Below is a small trained network, with its code and all its weights. Each question gives an input and a target symbol and asks what happens when units are switched off, that is, made to give their printed mean instead of their output.

import numpy as np


def w(rows, s, z=0):
    codes = np.array(rows[::2]) - 128.0
    scale = np.full(codes.shape[1], s)
    scale[-1] = z or s
    return codes * scale


def f(y):
    return y / 2 * (1 + np.tanh(0.7978845608 * (y + 0.044715 * y**3)))


def softmax(a):
    e = np.exp(a - a.max(-1, keepdims=True))
    return e / e.sum(-1, keepdims=True)


def log_softmax(a):
    a = a - a.max(-1, keepdims=True)
    return a - np.log(np.exp(a).sum(-1, keepdims=True))


def net(x, mask):
    ids = ['αβγζητφψ'.index(c) for c in x.split()]
    T = len(ids)
    res = E[ids] + P[:T]
    u = 0
    for l in range(2):
        r = res
        for j in range(3):
            rows = slice(2 * j, 2 * j + 2)
            q, k, v = (r @ M[l][rows].T for M in (Q, K, V))
            z = softmax(np.where(np.tri(T) > 0, q @ k.T / 2**0.5, -1e9)) @ v
            o = O[l][rows]
            res = res + np.where(mask[u + j], z, o[:, -1]) @ o[:, :-1]
        u += 3
        y = f(res @ A[l][:, :-1].T + A[l][:, -1])
        res = res + np.where(mask[u : u + 12], y, B[l][:, -1]) @ B[l][:, :-1]
        u += 12
    return log_softmax(res[-1] @ U[:, :-1].T + U[:, -1])


Q, K, V, O, A, B = {}, {}, {}, {}, {}, {}
E = w([
[133,166,128,99,159],'α',
[107,201,169,153,163],'β',
[75,49,181,155,77],'γ',
[162,134,136,197,65],'ζ',
[146,93,166,207,84],'η',
[149,188,108,158,194],'τ',
[156,199,45,123,2],'φ',
[76,156,142,120,163],'ψ',
],0.0069)
P = w([
[188,80,136,103,146],'0',
[30,130,32,183,93],'1',
[109,157,155,86,89],'2',
[158,117,171,179,118],'3',
[1,151,55,212,57],'4',
[80,179,181,106,49],'5',
[163,100,188,179,96],'6',
],0.0074)
Q[0] = w([
[203,201,187,125,143],'L0H0',
[164,74,106,177,91],'L0H0',
[95,161,112,118,117],'L0H1',
[128,74,210,147,144],'L0H1',
[87,191,61,73,110],'L0H2',
[174,153,255,162,148],'L0H2',
],0.058)
K[0] = w([
[207,133,249,131,137],'L0H0',
[169,106,90,166,56],'L0H0',
[115,189,159,176,146],'L0H1',
[121,122,139,146,1],'L0H1',
[89,213,146,90,207],'L0H2',
[119,143,194,156,4],'L0H2',
],0.044)
V[0] = w([
[108,190,231,86,64],'L0H0',
[146,149,114,104,82],'L0H0',
[68,162,126,146,200],'L0H1',
[187,38,96,163,68],'L0H1',
[3,43,254,143,235],'L0H2',
[178,175,115,129,169],'L0H2',
],0.0073)
O[0] = w([
[174,201,170,114,198,254],'L0H0',
[133,119,181,154,132,131],'L0H0',
[143,180,100,84,182,195],'L0H1',
[98,94,254,148,75,63],'L0H1',
[75,72,217,156,251,103],'L0H2',
[138,176,55,100,147,131],'L0H2',
],0.0048,0.00063)
A[0] = w([
[142,103,133,3,160,35],'L0N0',
[151,105,110,102,187,80],'L0N1',
[102,121,136,168,136,37],'L0N2',
[174,57,147,143,175,19],'L0N3',
[150,63,124,86,210,83],'L0N4',
[156,104,171,42,134,70],'L0N5',
[104,104,146,38,110,61],'L0N6',
[192,165,109,116,193,62],'L0N7',
[118,144,101,141,144,106],'L0N8',
[139,113,157,108,209,88],'L0N9',
[112,136,91,132,105,2],'L0N10',
[231,83,85,132,195,30],'L0N11',
],0.021,0.0055)
B[0] = w([
[161,137,134,192,213,111],'L0N0',
[117,118,68,87,77,86],'L0N1',
[106,166,88,96,160,142],'L0N2',
[82,188,163,70,227,172],'L0N3',
[208,58,1,85,128,141],'L0N4',
[119,90,149,182,198,91],'L0N5',
[49,126,185,96,128,57],'L0N6',
[92,141,220,127,7,248],'L0N7',
[78,82,142,114,55,234],'L0N8',
[56,190,122,62,176,218],'L0N9',
[98,108,147,135,185,152],'L0N10',
[90,29,199,148,102,151],'L0N11',
],0.02,0.0011)
Q[1] = w([
[151,234,175,112,72],'L1H0',
[219,184,208,80,120],'L1H0',
[181,204,83,4,93],'L1H1',
[35,89,44,129,47],'L1H1',
[119,11,19,200,120],'L1H2',
[161,137,120,176,76],'L1H2',
],0.034)
K[1] = w([
[95,174,78,241,178],'L1H0',
[6,193,88,235,106],'L1H0',
[169,223,142,166,43],'L1H1',
[213,128,160,16,119],'L1H1',
[243,74,181,2,146],'L1H2',
[220,160,133,162,106],'L1H2',
],0.035)
V[1] = w([
[184,139,118,154,73],'L1H0',
[152,93,142,234,179],'L1H0',
[108,140,115,137,132],'L1H1',
[77,95,83,134,127],'L1H1',
[112,10,86,174,161],'L1H2',
[183,174,72,123,162],'L1H2',
],0.012)
O[1] = w([
[81,95,95,192,204,64],'L1H0',
[194,70,50,134,146,54],'L1H0',
[149,133,127,137,143,127],'L1H1',
[123,108,153,149,155,167],'L1H1',
[152,51,175,2,158,224],'L1H2',
[116,72,121,199,73,1],'L1H2',
],0.0068,0.0052)
A[1] = w([
[151,98,87,199,184,49],'L1N0',
[111,114,78,137,33,19],'L1N1',
[103,106,13,163,107,90],'L1N2',
[86,42,172,169,99,98],'L1N3',
[192,117,91,99,58,37],'L1N4',
[141,76,120,121,171,32],'L1N5',
[153,114,3,89,110,253],'L1N6',
[115,106,36,131,152,5],'L1N7',
[216,86,184,208,96,8],'L1N8',
[99,145,132,117,65,128],'L1N9',
[197,104,26,98,67,20],'L1N10',
[250,119,186,182,144,196],'L1N11',
],0.014,0.0064)
B[1] = w([
[105,51,159,112,141,148],'L1N0',
[177,143,178,53,118,189],'L1N1',
[200,200,142,147,134,185],'L1N2',
[97,74,161,126,156,177],'L1N3',
[156,103,154,53,102,184],'L1N4',
[121,187,145,96,50,136],'L1N5',
[127,93,36,105,112,200],'L1N6',
[122,96,125,185,155,135],'L1N7',
[113,107,5,112,179,187],'L1N8',
[90,117,95,183,107,254],'L1N9',
[66,186,169,187,141,175],'L1N10',
[162,133,187,178,122,236],'L1N11',
],0.029,0.0079)
U = w([
[105,107,20,53,122,95],'α',
[34,211,103,210,76,152],'β',
[162,101,167,91,29,84],'γ',
[188,68,60,176,161,173],'ζ',
[192,251,71,118,106,70],'η',
[78,228,133,21,249,255],'τ',
[171,174,246,199,130,80],'φ',
[82,45,160,125,140,107],'ψ',
],0.0033,0.0054)

Each question gives the input, a string of symbols that net reads in full, and the target symbol t.
The units are the heads (2 rows each of Q, K, V and O) and the neurons (one row each of A and B). Each row of codes is followed by its name. A weight is (code - 128) times the scale printed after its matrix; where a second scale follows, it is the last column's (O, A, B and U).
mask holds one flag per unit, layer by layer, with each layer's heads first. A switched-off unit (its flag False) gives its mean, the last column of its rows in O or B, instead of its output. The means were averaged over made-up inputs and are rounded, as every weight is.
A unit's drop is (log p(t) with every unit on - log p(t) with that unit switched off) / (log p(t) with every unit on - log p(t) with every unit switched off).
The circuit of an input: a set's keep is (log p(t) with only the set's units on - log p(t) with every unit switched off) / (log p(t) with every unit on - log p(t) with every unit switched off). Starting from the 12 units with the biggest drops (on a tie, the unit counted first), units are removed one at a time, each time the one whose removal leaves the highest keep (on an exact tie, the one counted first), for as long as the keep stays at least 0.8.
circuit, biggest first: the units of the circuit, biggest drop first
k most important neurons: the k neurons with the biggest drops, biggest first
which heads matter: for each layer, one digit per head in row order, 1 if its drop is at least 0.15 and else 0, layers parted by /
input η η τ β α, target η: which heads matter -> 010 / 001
input ψ η ζ β β α, target φ: circuit, biggest first -> L0N9, L1N8, L1N6
input β φ ψ α τ, target β: circuit, biggest first -> L0N8, L1H2, L1N9
input ψ ζ φ, target α: circuit, biggest first -> L1N6, L1N11, L0N7
input τ ψ τ η, target φ: circuit, biggest first -> L1N11, L0N9, L1N6
input γ α ζ γ, target τ: circuit, biggest first -> L0H2, L0N3, L1N9
input ψ τ ζ ψ γ, target ψ: circuit, biggest first -> L0N4, L1H2, L1N3
input η β η β α φ, target α: circuit, biggest first -> L1N6, L0N7, L1N11, L1H0
input β φ τ β φ γ, target ψ: circuit, biggest first -> L0N6, L1N3, L0H2
input ψ τ γ α ζ, target ψ: circuit, biggest first -> L0N4, L1H2, L1N3, L0H2
input γ ζ φ α, target η: which heads matter -> 001 / 001
input τ τ τ ψ τ, target τ: circuit, biggest first -> L0N11, L1H2, L0N7
input η τ ψ ζ, target ζ: 4 most important neurons -> L1N8, L0N8, L1N11, L0N9
input β β β φ α, target β: 3 most important neurons -> L0N9, L0N7, L0N4
input β ψ τ, target γ: 2 most important neurons -> L0N7, L1N4
input ψ β τ τ, target ψ: circuit, biggest first -> L0N11, L0N7, L1N3, L0H1
input φ η η, target ζ: 2 most important neurons -> L1N8, L0N3
input γ ψ ζ τ α, target γ: which heads matter -> 001 / 100
input η β η β α φ τ, target η: 2 most important neurons -> L1N2, L1N8
input η γ ψ τ ψ φ φ, target η: most important neuron -> L1N8
input β ψ τ τ φ, target β: 2 most important neurons -> L0N7, L0N9
